Below are the code and all the weights of a small trained network. Each question names an input and a target symbol and asks about switching units off, where a switched-off unit gives its printed mean instead of its output.

import numpy as np


def w(rows, s, z=0):
    codes = np.array(rows[::2]) - 128.0
    scale = np.full(codes.shape[1], s)
    scale[-1] = z or s
    return codes * scale


def f(y):
    return y / 2 * (1 + np.tanh(0.7978845608 * (y + 0.044715 * y**3)))


def softmax(a):
    e = np.exp(a - a.max(-1, keepdims=True))
    return e / e.sum(-1, keepdims=True)


def log_softmax(a):
    a = a - a.max(-1, keepdims=True)
    return a - np.log(np.exp(a).sum(-1, keepdims=True))


def net(x, mask):
    ids = ['βγδεζημξπσφψ'.index(c) for c in x.split()]
    T = len(ids)
    res = E[ids] + P[:T]
    u = 0
    for l in range(3):
        q, k, v = (res @ M[l].T for M in (Q, K, V))
        z = softmax(np.where(np.tri(T) > 0, q @ k.T / 2**0.5, -1e9)) @ v
        res = res + np.where(mask[u], z, O[l][:, -1]) @ O[l][:, :-1]
        u += 1
        y = f(res @ A[l][:, :-1].T + A[l][:, -1])
        res = res + np.where(mask[u : u + 4], y, B[l][:, -1]) @ B[l][:, :-1]
        u += 4
    return log_softmax(res[-1] @ U[:, :-1].T + U[:, -1])


Q, K, V, O, A, B = {}, {}, {}, {}, {}, {}
E = w([
[87,209,127,186,92,87,97,185,97,120,145],'β',
[101,179,186,127,94,74,143,144,166,125,114],'γ',
[196,124,124,161,151,134,107,158,119,6,49],'δ',
[123,168,190,102,60,97,92,111,139,97,107],'ε',
[145,120,86,119,174,105,59,125,115,76,46],'ζ',
[155,137,155,186,123,76,121,63,188,126,109],'η',
[68,154,146,79,192,106,162,81,105,69,168],'μ',
[172,114,56,144,127,120,30,97,151,148,83],'ξ',
[180,45,218,93,106,82,138,90,113,74,134],'π',
[124,84,124,118,54,133,114,55,84,94,111],'σ',
[61,109,94,239,87,110,163,168,56,171,167],'φ',
[103,157,173,131,150,161,76,153,155,181,83],'ψ',
],0.017)
P = w([
[150,171,10,133,94,83,167,163,135,188,26],'0',
[161,158,63,152,87,55,140,140,153,170,59],'1',
[186,168,96,177,127,83,202,94,145,92,84],'2',
[137,153,104,149,108,64,97,130,140,163,92],'3',
[125,151,112,154,126,75,89,122,135,158,108],'4',
[104,127,137,146,126,70,48,125,157,164,118],'5',
[125,143,146,165,179,108,109,81,128,89,137],'6',
[100,155,176,166,179,113,120,70,119,79,172],'7',
[70,108,166,155,176,111,46,88,121,122,169],'8',
[54,93,166,148,160,107,2,95,129,145,170],'9',
[83,131,173,149,203,137,76,58,109,68,158],'10',
],0.0092)
Q[0] = w([
[128,198,176,191,150,2,69,72,94,66,74],'L0H1',
[125,33,104,45,108,195,246,186,137,162,182],'L0H1',
],0.0072)
K[0] = w([
[120,73,141,155,155,254,66,101,140,153,186],'L0H1',
[185,207,87,123,115,98,144,193,167,129,29],'L0H1',
],0.008)
V[0] = w([
[45,220,97,2,123,134,125,156,142,57,127],'L0H1',
[142,191,82,81,40,93,46,40,150,65,173],'L0H1',
],0.005)
O[0] = w([
[55,135,139,152,145,113,238,143,147,122,51,4],'L0H1',
[25,149,97,134,107,176,132,119,178,11,134,239],'L0H1',
],0.012,0.0029)
A[0] = w([
[129,225,63,110,95,69,96,177,162,111,165,164],'L0N1',
[205,220,191,37,199,172,44,73,227,135,76,157],'L0N2',
[142,11,136,231,150,136,108,140,95,47,51,253],'L0N3',
[63,159,160,224,1,162,240,84,215,100,86,172],'L0N4',
],0.0043,0.0022)
B[0] = w([
[168,139,115,87,144,178,245,91,254,26,120,226],'L0N1',
[130,154,163,235,86,53,91,129,178,169,170,193],'L0N2',
[29,202,90,37,70,88,44,148,142,166,145,254],'L0N3',
[109,144,192,121,69,93,81,140,133,175,69,222],'L0N4',
],0.0082,0.0045)
Q[1] = w([
[137,2,149,70,105,212,197,139,35,170,62],'L1H1',
[95,152,126,97,105,137,115,78,158,87,115],'L1H1',
],0.0067)
K[1] = w([
[216,148,82,139,122,140,170,170,225,111,1],'L1H1',
[63,100,149,39,108,241,89,96,111,9,118],'L1H1',
],0.0059)
V[1] = w([
[126,7,191,29,148,5,125,101,132,92,112],'L1H1',
[93,88,135,151,22,149,130,2,104,235,95],'L1H1',
],0.0044)
O[1] = w([
[206,8,201,173,132,78,108,184,89,88,119,160],'L1H1',
[54,127,226,29,61,184,78,2,69,163,247,255],'L1H1',
],0.0083,0.0041)
A[1] = w([
[57,198,172,115,137,134,168,142,247,96,116,1],'L1N1',
[145,218,3,255,127,74,100,116,86,171,144,134],'L1N2',
[92,152,110,161,92,56,56,213,62,161,119,189],'L1N3',
[118,134,101,124,129,46,86,127,159,109,132,124],'L1N4',
],0.0056,0.0017)
B[1] = w([
[143,164,7,204,91,195,149,126,94,177,74,233],'L1N1',
[207,182,148,81,114,202,236,141,111,94,188,248],'L1N2',
[169,174,235,135,152,159,255,108,140,32,166,253],'L1N3',
[76,211,107,139,144,97,182,97,221,147,69,229],'L1N4',
],0.0065,0.0059)
Q[2] = w([
[106,235,144,155,16,114,131,66,122,14,141],'L2H1',
[76,184,159,50,2,66,117,35,146,104,180],'L2H1',
],0.0045)
K[2] = w([
[61,153,214,105,254,144,98,115,132,122,141],'L2H1',
[90,102,203,179,164,204,123,148,107,130,191],'L2H1',
],0.0054)
V[2] = w([
[130,102,127,254,98,240,143,127,188,184,111],'L2H1',
[113,115,146,112,12,162,169,231,94,75,180],'L2H1',
],0.0058)
O[2] = w([
[189,119,148,191,89,182,169,148,59,112,144,102],'L2H1',
[105,139,68,97,156,74,142,174,7,111,139,254],'L2H1',
],0.013,0.0073)
A[2] = w([
[199,9,169,212,125,84,2,168,245,145,58,142],'L2N1',
[208,163,58,26,204,111,108,64,41,139,245,154],'L2N2',
[94,91,137,121,40,37,163,185,113,62,155,253],'L2N3',
[17,226,117,52,233,128,98,211,142,68,134,248],'L2N4',
],0.0036,0.0017)
B[2] = w([
[236,142,134,167,117,63,120,154,108,57,106,145],'L2N1',
[57,123,133,254,169,17,180,77,104,170,59,240],'L2N2',
[241,60,145,177,207,41,92,125,73,84,199,213],'L2N3',
[162,33,156,65,177,149,113,121,97,220,126,254],'L2N4',
],0.0058,0.009)
U = w([
[178,125,133,131,104,179,81,161,52,126,55,58],'β',
[170,110,165,100,105,170,117,162,103,215,82,217],'γ',
[147,161,121,44,156,120,154,168,139,133,91,29],'δ',
[63,162,103,130,56,154,10,163,79,110,101,76],'ε',
[77,105,172,131,189,135,195,104,174,149,31,234],'ζ',
[169,125,88,127,103,136,134,82,172,119,160,55],'η',
[93,75,169,167,143,126,156,135,125,176,1,125],'μ',
[136,155,45,154,117,146,90,143,138,103,119,71],'ξ',
[214,85,115,92,147,108,129,162,125,79,98,186],'π',
[83,242,150,26,113,100,136,128,127,169,210,95],'σ',
[171,142,121,154,180,63,92,158,105,132,141,201],'φ',
[213,135,235,100,119,210,131,97,107,161,144,255],'ψ',
],0.0051,0.0024)

Each question gives the input, a string of symbols that net reads in full, and the target symbol t.
The units are the heads (2 rows each of Q, K, V and O) and the neurons (one row each of A and B). Each row of codes is followed by its name. A weight is (code - 128) times the scale printed after its matrix; where a second scale follows, it is the last column's (O, A, B and U).
mask holds one flag per unit, layer by layer, with each layer's heads first. A switched-off unit (its flag False) gives its mean, the last column of its rows in O or B, instead of its output. The means were averaged over made-up inputs and are rounded, as every weight is.
A unit's drop is (log p(t) with every unit on - log p(t) with that unit switched off) / (log p(t) with every unit on - log p(t) with every unit switched off).
The circuit of an input: a set's keep is (log p(t) with only the set's units on - log p(t) with every unit switched off) / (log p(t) with every unit on - log p(t) with every unit switched off). Starting from the 12 units with the biggest drops (on a tie, the unit counted first), units are removed one at a time, each time the one whose removal leaves the highest keep (on an exact tie, the one counted first), for as long as the keep stays at least 0.8.
units of the circuit, in order: the units of the circuit, biggest drop first
most important unit: the unit with the biggest drop
k most important neurons: the k neurons with the biggest drops, biggest first
k most important neurons of layer l: the k neurons of layer l with the biggest drops, biggest first
input σ β φ, target σ: units of the circuit, in order => L1H1; L1N2
input ψ β ξ β δ ξ δ β, target ξ: units of the circuit, in order => L1H1; L1N1; L0H1
input ξ β ζ π ζ μ δ ε, target ζ: units of the circuit, in order => L0H1
input β η σ φ ε ψ μ γ, target ζ: units of the circuit, in order => L0H1; L2H1
input β ζ β φ γ β ζ ξ ψ φ ψ, target ψ: units of the circuit, in order => L2H1; L0H1
input β π φ φ β η, target σ: units of the circuit, in order => L1H1; L2N3
input β φ δ β σ σ ξ ε, target ε: units of the circuit, in order => L0H1; L1N1; L1N3
input β β σ, target σ: units of the circuit, in order => L1H1; L2H1; L1N1
input β ε δ φ φ β σ, target ε: units of the circuit, in order => L0H1; L1N3; L1N2
input φ ξ φ β ε, target φ: units of the circuit, in order => L2H1; L1N2; L0H1; L1N3
input φ γ ξ η η β σ φ σ ε ε, target ε: units of the circuit, in order => L0H1; L1N3; L1N2
input η φ φ γ, target φ: 3 most important neurons => L1N2; L2N2; L0N3
input σ φ γ ξ φ δ, target σ: units of the circuit, in order => L1H1; L0N3
input ε π β ξ γ β β δ ε ε γ, target ε: 3 most important neurons => L1N1; L0N4; L2N2
input β φ φ δ σ ζ δ φ ξ, target σ: units of the circuit, in order => L1H1; L0N2; L2N3; L1N2
input ξ ε ψ ψ η ε, target ψ: most important unit => L2H1
input ξ ψ σ ε φ σ φ β ε ψ δ, target ψ: 2 most important neurons => L0N1; L0N3
input β ψ μ φ φ δ, target σ: 2 most important neurons => L0N3; L0N2
input δ ζ β ε β η, target η: 2 most important neurons => L0N1; L1N1
input δ φ η, target σ: 2 most important neurons of layer 1 => L1N1; L1N2
input ε γ φ β ζ φ σ, target φ: 3 most important neurons => L1N3; L1N2; L2N2
input ε β β β μ, target ζ: 2 most important neurons => L0N1; L0N4
input φ β β ζ β φ β σ, target ε: most important unit => L1N3
input ψ β φ μ β φ δ φ φ ζ μ, target φ: 2 most important neurons => L1N3; L1N2
input η ξ φ σ φ φ β ψ η, target ψ: 3 most important neurons => L0N1; L0N2; L0N3
input φ ξ σ β σ δ, target ε: 2 most important neurons => L1N2; L1N1
